Below is a small trained network, with its code and all its weights. Each question gives an input and a class and asks what happens when units are switched off, that is, made to give their printed mean instead of their output.

import numpy as np


def w(rows, s, z=0):
    codes = np.array(rows[::2]) - 128.0
    scale = np.full(codes.shape[1], s)
    scale[-1] = z or s
    return codes * scale


def f(y):
    return np.maximum(y, 0)


def log_softmax(a):
    a = a - a.max(-1, keepdims=True)
    return a - np.log(np.exp(a).sum(-1, keepdims=True))


def net(x, mask):
    res = np.array(x, float).reshape(1, 5) / 4 @ E
    y = f(res @ A[0][:, :-1].T + A[0][:, -1])
    res = res + np.where(mask, y, B[0][:, -1]) @ B[0][:, :-1]
    return log_softmax(res[-1] @ U[:, :-1].T + U[:, -1])


A, B = {}, {}
E = w([
[126,126,125,127],'x0',
[55,140,173,213],'x1',
[96,253,82,113],'x2',
[129,129,130,128],'x3',
[179,130,55,199],'x4',
],0.015)
A[0] = w([
[168,180,88,65,159],'neuron 1',
[144,154,73,56,175],'neuron 2',
[166,126,75,194,155],'neuron 3',
[90,132,189,64,235],'neuron 4',
[196,49,127,79,211],'neuron 5',
[82,94,166,123,187],'neuron 6',
[97,106,175,118,207],'neuron 7',
[115,107,134,147,119],'neuron 8',
[176,125,61,206,140],'neuron 9',
[87,125,166,71,214],'neuron 10',
[133,120,119,54,176],'neuron 11',
[77,116,150,71,214],'neuron 12',
[24,251,121,183,3],'neuron 13',
[144,145,77,113,131],'neuron 14',
[213,19,133,72,229],'neuron 15',
[126,82,185,191,139],'neuron 16',
[118,130,136,60,185],'neuron 17',
[153,168,84,62,142],'neuron 18',
[141,161,130,77,113],'neuron 19',
[146,149,96,96,117],'neuron 20',
[117,64,174,185,138],'neuron 21',
[114,87,142,210,159],'neuron 22',
[192,102,114,71,183],'neuron 23',
[189,163,69,132,157],'neuron 24',
[105,131,157,83,230],'neuron 25',
[136,121,178,111,183],'neuron 26',
[161,120,61,194,141],'neuron 27',
],0.014,0.0066)
B[0] = w([
[108,140,111,88,198],'neuron 1',
[123,164,123,76,196],'neuron 2',
[252,84,123,128,195],'neuron 3',
[53,141,158,152,206],'neuron 4',
[150,154,116,215,225],'neuron 5',
[87,112,147,144,180],'neuron 6',
[70,116,146,143,181],'neuron 7',
[130,122,143,119,147],'neuron 8',
[243,87,119,110,207],'neuron 9',
[79,148,148,133,191],'neuron 10',
[116,177,140,121,181],'neuron 11',
[68,151,136,137,188],'neuron 12',
[168,176,68,212,222],'neuron 13',
[146,133,94,104,166],'neuron 14',
[143,149,108,238,254],'neuron 15',
[125,89,165,96,194],'neuron 16',
[97,167,138,129,178],'neuron 17',
[101,161,146,50,190],'neuron 18',
[115,143,118,116,162],'neuron 19',
[133,131,119,93,161],'neuron 20',
[110,74,188,69,199],'neuron 21',
[166,73,155,119,193],'neuron 22',
[146,163,73,145,199],'neuron 23',
[160,126,93,107,192],'neuron 24',
[88,155,139,126,182],'neuron 25',
[73,126,124,138,167],'neuron 26',
[220,103,127,101,198],'neuron 27',
],0.014,0.02)
U = w([
[99,179,99,218,254],'0',
[185,125,56,199,219],'1',
[89,187,117,39,41],'2',
[168,130,68,11,40],'3',
[67,53,149,117,130],'4',
[171,50,168,99,18],'5',
],0.011,0.0029)

Each question gives the input, the list of numbers given to net, and the class t.
The units are the neurons (one row each of A and B). Each row of codes is followed by its name. A weight is (code - 128) times the scale printed after its matrix; where a second scale follows, it is the last column's (A, B and U).
mask holds one flag per neuron, in row order. A switched-off neuron (its flag False) gives its mean, the last column of its row in B, instead of its output. The means were averaged over made-up inputs and are rounded, as every weight is.
A unit's drop is (log p(t) with every unit on - log p(t) with that unit switched off) / (log p(t) with every unit on - log p(t) with every unit switched off).
The circuit of an input: a set's keep is (log p(t) with only the set's units on - log p(t) with every unit switched off) / (log p(t) with every unit on - log p(t) with every unit switched off). Starting from the 12 units with the biggest drops (on a tie, the unit counted first), units are removed one at a time, each time the one whose removal leaves the highest keep (on an exact tie, the one counted first), for as long as the keep stays at least 0.8.
circuit, biggest first: the units of the circuit, biggest drop first
top k neurons: the k neurons with the biggest drops, biggest first
drop of u: that unit's drop, to one decimal
input [-3,0,2,0,7], class 3: circuit, biggest first -> [neuron 15; neuron 5]
input [4,2,-7,-5,2], class 5: circuit, biggest first -> [neuron 21]
input [-7,0,1,1,0], class 2: top 3 neurons -> [neuron 15; neuron 5; neuron 13]
input [0,7,1,-2,5], class 1: top 2 neurons -> [neuron 13; neuron 18]
input [-2,-4,1,-2,-8], class 2: top 3 neurons -> [neuron 13; neuron 18; neuron 2]
input [-2,0,7,7,-4], class 2: top 3 neurons -> [neuron 15; neuron 5; neuron 18]
input [7,-6,1,5,-6], class 2: top 3 neurons -> [neuron 18; neuron 13; neuron 2]
input [1,1,-6,8,-3], class 4: top 2 neurons -> [neuron 21; neuron 13]
input [5,7,0,-5,-1], class 4: top 2 neurons -> [neuron 15; neuron 5]
input [-3,-3,1,4,-7], class 2: top 2 neurons -> [neuron 13; neuron 15]
input [6,0,2,-4,-4], class 2: top 2 neurons -> [neuron 15; neuron 5]
input [-5,1,-6,5,6], class 5: top 2 neurons -> [neuron 21; neuron 13]
input [2,-1,1,-2,-3], class 2: top 3 neurons -> [neuron 15; neuron 13; neuron 5]
input [2,0,5,-3,0], class 2: circuit, biggest first -> [neuron 15]
input [-5,-5,7,-3,0], class 2: drop of neuron 3 -> 0.1
input [3,2,-8,-6,-7], class 4: drop of neuron 21 -> 0.7
input [2,0,1,4,7], class 3: drop of neuron 5 -> 0.2
